Look-ups in named tables: a row name and a column name give one cell, copied from the table.

Melezi =
|  | Vepabi | Lon | Disoruz | Sulitip | Suko | Giseda | Figi | Bakubog | Vitil |
|---|---|---|---|---|---|---|---|---|---|
| Febale | 0.01 | 0.03 | -0.14 | 0.20 | 0.08 | -0.99 | 0.05 | 0.14 | -0.09 |
| Teku | -0.11 | 0.01 | 0.12 | 0.05 | -0.03 | 0.14 | 0.03 | 0.00 | -0.19 |
| Movezaf | 0.07 | 0.00 | -0.03 | 0.02 | 0.00 | 0.09 | 0.00 | 0.03 | 0.12 |
| Pomad | -0.34 | -0.40 | -0.03 | 0.52 | -0.76 | 0.17 | 0.20 | -0.09 | -0.01 |
| Poz | 0.02 | 0.01 | 0.01 | 0.03 | 0.01 | -0.01 | 0.02 | 0.02 | 0.03 |
| Puge | 0.00 | -0.02 | 0.02 | -0.09 | -0.11 | 0.02 | 0.22 | -0.18 | 0.33 |
| Nimar | 0.44 | -0.02 | -0.31 | -0.19 | 0.03 | -0.02 | 0.09 | -0.06 | 0.99 |

Febale, Vepabi -> 0.01
Poz, Sulitip -> 0.03
Puge, Giseda -> 0.02
Poz, Figi -> 0.02
Pomad, Vepabi -> -0.34
Pomad, Sulitip -> 0.52
Puge, Suko -> -0.11
Puge, Disoruz -> 0.02
Febale, Vitil -> -0.09
Teku, Figi -> 0.03
Movezaf, Vepabi -> 0.07

Bel =
|  | Rofilo | Begik | Febuzov | Ked | Sef | Zofiti |
|---|---|---|---|---|---|---|
| Pofa | 88 | 79 | 59 | 20 | 160 | 157 |
| Leb | 193 | 108 | 94 | 103 | 160 | 126 |
| Tati | 48 | 82 | 37 | 87 | 17 | 77 |
| Nolo | 16 | 151 | 123 | 120 | 85 | 40 |
| Vogusi | 169 | 79 | 137 | 142 | 85 | 95 |

What is the Ked of Tati in Bel?
87
What is the Sef of Leb in Bel?
160
What is the Febuzov of Vogusi in Bel?
137
What is the Rofilo of Nolo in Bel?
16
What is the Zofiti of Pofa in Bel?
157
What is the Begik of Nolo in Bel?
151
What is the Rofilo of Vogusi in Bel?
169
What is the Febuzov of Tati in Bel?
37
What is the Rofilo of Leb in Bel?
193
What is the Ked of Nolo in Bel?
120
What is the Febuzov of Leb in Bel?
94
What is the Begik of Tati in Bel?
82
Row with the largest Begik: Nolo

Table Liti
         Liruvo  Pozavu   Vad   Rud   Fod  Gobilut
Vaz        -402      14   116   410  -582      412
Zudafe     -286     393   111    79  -560      516
Varod       339      18  -122  -229   665       53
Dop         -28     362     6    -8  -175      548
Vug         218      66  -167  -167   296      449
Savab        21      68   124   242   276      -95
Taboguf      43     364   -15   -75   -55      509
Ziz        -315     425   189   331  -582      511
Galip       496     -37   -87    53   998      -54

Rud of Dop: -8
Pozavu of Zudafe: 393
Vad of Galip: -87
Vad of Taboguf: -15
Fod of Vaz: -582
Fod of Ziz: -582
Gobilut of Taboguf: 509
Liruvo of Galip: 496
Pozavu of Ziz: 425
Vad of Savab: 124
Fod of Taboguf: -55
Vad of Varod: -122
Vad of Vug: -167
Vad of Ziz: 189
Rud of Vaz: 410
Fod of Zudafe: -560
Rud of Savab: 242
Rud of Varod: -229
Liruvo of Ziz: -315

Kofosuz =
,Pabuv,Fumitut,Novuzu,Guramen,Nogumam,Ledav,Meba,Fatepif,Nubifi
Dobud,5523,1986,5046,-4590,-4656,-751,7159,908,-1607
Bakun,6464,1250,4466,-3582,-4640,557,5845,825,-2102
Furu,6120,1050,6274,-7954,-5659,-957,7871,-1236,-3083
Geb,5344,-52,4184,-5903,-2709,2893,4566,-1258,-809
Piled,3437,895,5867,-4971,1380,1071,4197,-2447,433
Kezok,1966,3003,3858,-2365,2372,-107,4484,-1934,-263
Nuze,5288,1572,3702,-6156,-548,1956,3814,-2637,-1555
Rop,6521,964,4084,-5404,-3748,2533,4284,1036,-1934
Pivosof,2819,3633,5459,-842,3372,-311,3255,1624,1226
Mur,5074,1940,5225,-6702,-5088,-1150,7843,-682,-3417
Vus,5786,2180,5808,-5973,-4907,-1365,7492,589,-2485
Kunap,6998,1017,5437,-8612,-6180,-153,7349,-1541,-3625

Novuzu of Pivosof is 5459
Nubifi of Kunap is -3625
Nogumam of Furu is -5659
Meba of Mur is 7843
Meba of Bakun is 5845
Nubifi of Mur is -3417
Fatepif of Dobud is 908
Nubifi of Furu is -3083
Guramen of Kunap is -8612
Novuzu of Kunap is 5437
Fatepif of Bakun is 825
Nubifi of Pivosof is 1226
Fumitut of Vus is 2180
Nogumam of Pivosof is 3372
Ledav of Nuze is 1956
Guramen of Bakun is -3582
Nogumam of Mur is -5088
Ledav of Kunap is -153

Table Tozimir
fields: Vulob, Sode, Dolak, Mot, Bebupev
Dafor: [64.598, 60.925, 61.379, 60.939, 46.951]
Riz: [67.879, 69.867, 63.995, 72.948, 71.232]
Tadod: [57.481, 64.451, 61.060, 65.584, 85.588]
Mup: [72.916, 61.767, 62.783, 62.196, 20.898]
Vidagi: [71.436, 64.413, 63.501, 65.732, 37.602]
Fufo: [57.981, 57.201, 59.317, 56.264, 57.187]
Dut: [54.772, 55.575, 58.402, 53.903, 61.658]
Zel: [66.476, 57.966, 60.683, 57.588, 30.570]
Kopo: [67.997, 62.541, 62.332, 63.218, 42.135]
Monir: [56.202, 60.053, 59.619, 59.607, 73.532]
Kiperuf: [68.056, 62.494, 62.087, 63.514, 42.425]
Kino: [63.750, 62.184, 61.496, 62.798, 55.606]

Vulob of Riz = 67.879
Dolak of Vidagi = 63.501
Sode of Vidagi = 64.413
Dolak of Kino = 61.496
Bebupev of Kino = 55.606
Mot of Kino = 62.798
Mot of Monir = 59.607
Dolak of Kopo = 62.332
Sode of Fufo = 57.201
Vulob of Kiperuf = 68.056
Sode of Dafor = 60.925
Bebupev of Monir = 73.532
Sode of Riz = 69.867
Sode of Monir = 60.053
Dolak of Fufo = 59.317
Vulob of Mup = 72.916
Mot of Dafor = 60.939
Vulob of Tadod = 57.481
Dolak of Dafor = 61.379
Sode of Zel = 57.966
Which row has the largest Bebupev? Tadod

Table Fes
,Num,Lesu
Sed,38,104
Tif,16,169
Rubole,215,107
Pidigi,209,181
Mefosut,128,235

Mefosut, Num => 128
Sed, Num => 38
Tif, Num => 16
Rubole, Num => 215
Pidigi, Num => 209
Mefosut, Lesu => 235
Pidigi, Lesu => 181
Tif, Lesu => 169
Sed, Lesu => 104
Rubole, Lesu => 107

Zil =
cols = Kagu, Pir, Gusa, Rotef, Nuv, Valevib
Puf: [77, 100, 165, 122, 197, 221]
Mef: [148, 54, 127, 58, 195, 195]
Zelod: [230, 176, 78, 161, 123, 121]

Pir of Mef: 54
Nuv of Mef: 195
Nuv of Puf: 197
Pir of Zelod: 176
Valevib of Zelod: 121
Gusa of Zelod: 78
Rotef of Puf: 122

Zusivi:
|  | Voz | Vokamo | Nanut | Mot | Gona | Zilipiv | Nuf | Lukipu |
|---|---|---|---|---|---|---|---|---|
| Zutat | -32.9 | -72.9 | 10.5 | -34.1 | -48.8 | 15.7 | 41.0 | -35.0 |
| Mibasa | 36.8 | 2.0 | -21.4 | -42.1 | 8.9 | 46.1 | 5.5 | -5.2 |
| Piruvub | -31.3 | -37.1 | 6.5 | -12.3 | -74.7 | 55.7 | 50.5 | -43.3 |
| Supun | -0.5 | -41.0 | 23.3 | -11.7 | -7.7 | 48.8 | 63.9 | -64.3 |
| Suzigam | 32.0 | -38.8 | 31.0 | 15.4 | -6.7 | 54.9 | 46.8 | -42.5 |
| Pezorav | 15.3 | -12.0 | -6.5 | -24.4 | 20.1 | -6.3 | 42.2 | -67.7 |
| Seko | -26.7 | -59.4 | 9.7 | -20.5 | -58.1 | 27.5 | 15.5 | 11.4 |
| Gisana | -30.8 | -1.0 | 10.1 | -4.3 | -39.3 | 44.7 | 50.5 | -42.5 |

What is the Nanut of Zutat in Zusivi? 10.5
What is the Mot of Mibasa in Zusivi? -42.1
What is the Nuf of Seko in Zusivi? 15.5
What is the Gona of Suzigam in Zusivi? -6.7
What is the Gona of Piruvub in Zusivi? -74.7
What is the Lukipu of Supun in Zusivi? -64.3
What is the Mot of Gisana in Zusivi? -4.3
What is the Zilipiv of Supun in Zusivi? 48.8
What is the Nanut of Supun in Zusivi? 23.3
What is the Zilipiv of Suzigam in Zusivi? 54.9
What is the Lukipu of Zutat in Zusivi? -35.0
What is the Lukipu of Suzigam in Zusivi? -42.5
What is the Gona of Gisana in Zusivi? -39.3
What is the Vokamo of Mibasa in Zusivi? 2.0
What is the Vokamo of Suzigam in Zusivi? -38.8
Which row has the largest Vokamo? Mibasa

